Below are the code and all the weights of a small trained network. Each question names an input and a class and asks about switching units off, where a switched-off unit gives its printed mean instead of its output.

import numpy as np


def w(rows, s, z=0):
    codes = np.array(rows[::2]) - 128.0
    scale = np.full(codes.shape[1], s)
    scale[-1] = z or s
    return codes * scale


def f(y):
    return y / 2 * (1 + np.tanh(0.7978845608 * (y + 0.044715 * y**3)))


def log_softmax(a):
    a = a - a.max(-1, keepdims=True)
    return a - np.log(np.exp(a).sum(-1, keepdims=True))


def net(x, mask):
    res = np.array(x, float).reshape(1, 8) / 4 @ E
    y = f(res @ A[0][:, :-1].T + A[0][:, -1])
    res = res + np.where(mask, y, B[0][:, -1]) @ B[0][:, :-1]
    return log_softmax(res[-1] @ U[:, :-1].T + U[:, -1])


A, B = {}, {}
E = w([
[125,126,128],'x0',
[251,214,177],'x1',
[129,129,128],'x2',
[127,128,126],'x3',
[130,126,128],'x4',
[130,128,129],'x5',
[179,27,68],'x6',
[126,254,9],'x7',
],0.0063)
A[0] = w([
[115,39,183,227],'neuron 1',
[164,185,130,110],'neuron 2',
[132,107,222,255],'neuron 3',
[143,108,243,120],'neuron 4',
[81,101,138,160],'neuron 5',
[185,99,28,82],'neuron 6',
[121,162,46,216],'neuron 7',
[107,96,105,155],'neuron 8',
[103,175,140,164],'neuron 9',
[136,154,137,127],'neuron 10',
[137,49,93,80],'neuron 11',
[180,117,85,86],'neuron 12',
[5,129,91,145],'neuron 13',
],0.018,0.0059)
B[0] = w([
[151,205,5,249],'neuron 1',
[59,160,90,178],'neuron 2',
[210,90,85,233],'neuron 3',
[108,69,88,210],'neuron 4',
[138,162,91,173],'neuron 5',
[165,84,216,172],'neuron 6',
[55,173,173,212],'neuron 7',
[150,178,142,161],'neuron 8',
[101,150,70,171],'neuron 9',
[102,132,111,143],'neuron 10',
[138,206,155,178],'neuron 11',
[130,98,163,145],'neuron 12',
[167,57,212,217],'neuron 13',
],0.029,0.012)
U = w([
[212,100,74,204],'0',
[97,254,56,77],'1',
[56,130,154,254],'2',
[114,175,181,59],'3',
[101,21,26,32],'4',
],0.0094,0.0093)

Each question gives the input, the list of numbers given to net, and the class t.
The units are the neurons (one row each of A and B). Each row of codes is followed by its name. A weight is (code - 128) times the scale printed after its matrix; where a second scale follows, it is the last column's (A, B and U).
mask holds one flag per neuron, in row order. A switched-off neuron (its flag False) gives its mean, the last column of its row in B, instead of its output. The means were averaged over made-up inputs and are rounded, as every weight is.
A unit's drop is (log p(t) with every unit on - log p(t) with that unit switched off) / (log p(t) with every unit on - log p(t) with every unit switched off).
unit that matters most: the unit with the biggest drop
k most important neurons: the k neurons with the biggest drops, biggest first
drop when u is switched off: that unit's drop, to one decimal
input [7,0,5,2,3,8,7,-1], class 1: 2 most important neurons : neuron 13; neuron 11
input [-2,-5,8,-7,-5,-4,-8,7], class 2: unit that matters most : neuron 13
input [8,-7,2,3,4,0,3,0], class 1: 3 most important neurons : neuron 1; neuron 3; neuron 11
input [4,-8,8,-6,-2,2,6,0], class 1: 2 most important neurons : neuron 1; neuron 11
input [-7,-2,-4,3,2,0,4,8], class 3: 2 most important neurons : neuron 6; neuron 4
input [-8,1,-6,2,-8,4,-1,-8], class 4: 2 most important neurons : neuron 4; neuron 13
input [-6,-1,-1,2,2,-5,2,-2], class 1: 2 most important neurons : neuron 13; neuron 6
input [0,-7,-2,-3,2,-5,4,-8], class 1: 2 most important neurons : neuron 1; neuron 11
input [2,6,-7,8,4,3,1,7], class 2: 2 most important neurons : neuron 1; neuron 6
input [2,-1,-3,7,-3,-3,-4,4], class 2: drop when neuron 1 is switched off : 0.8
input [6,0,4,3,5,-5,-7,1], class 2: drop when neuron 1 is switched off : 1.5
input [-7,-8,-2,3,1,2,-7,-2], class 0: drop when neuron 13 is switched off : 0.6
input [2,-2,-7,0,-4,-3,8,-1], class 1: 4 most important neurons : neuron 11; neuron 1; neuron 13; neuron 3
input [5,7,0,0,-1,3,-1,0], class 4: unit that matters most : neuron 1
input [8,-2,3,-6,-3,-5,-6,4], class 2: 2 most important neurons : neuron 1; neuron 13
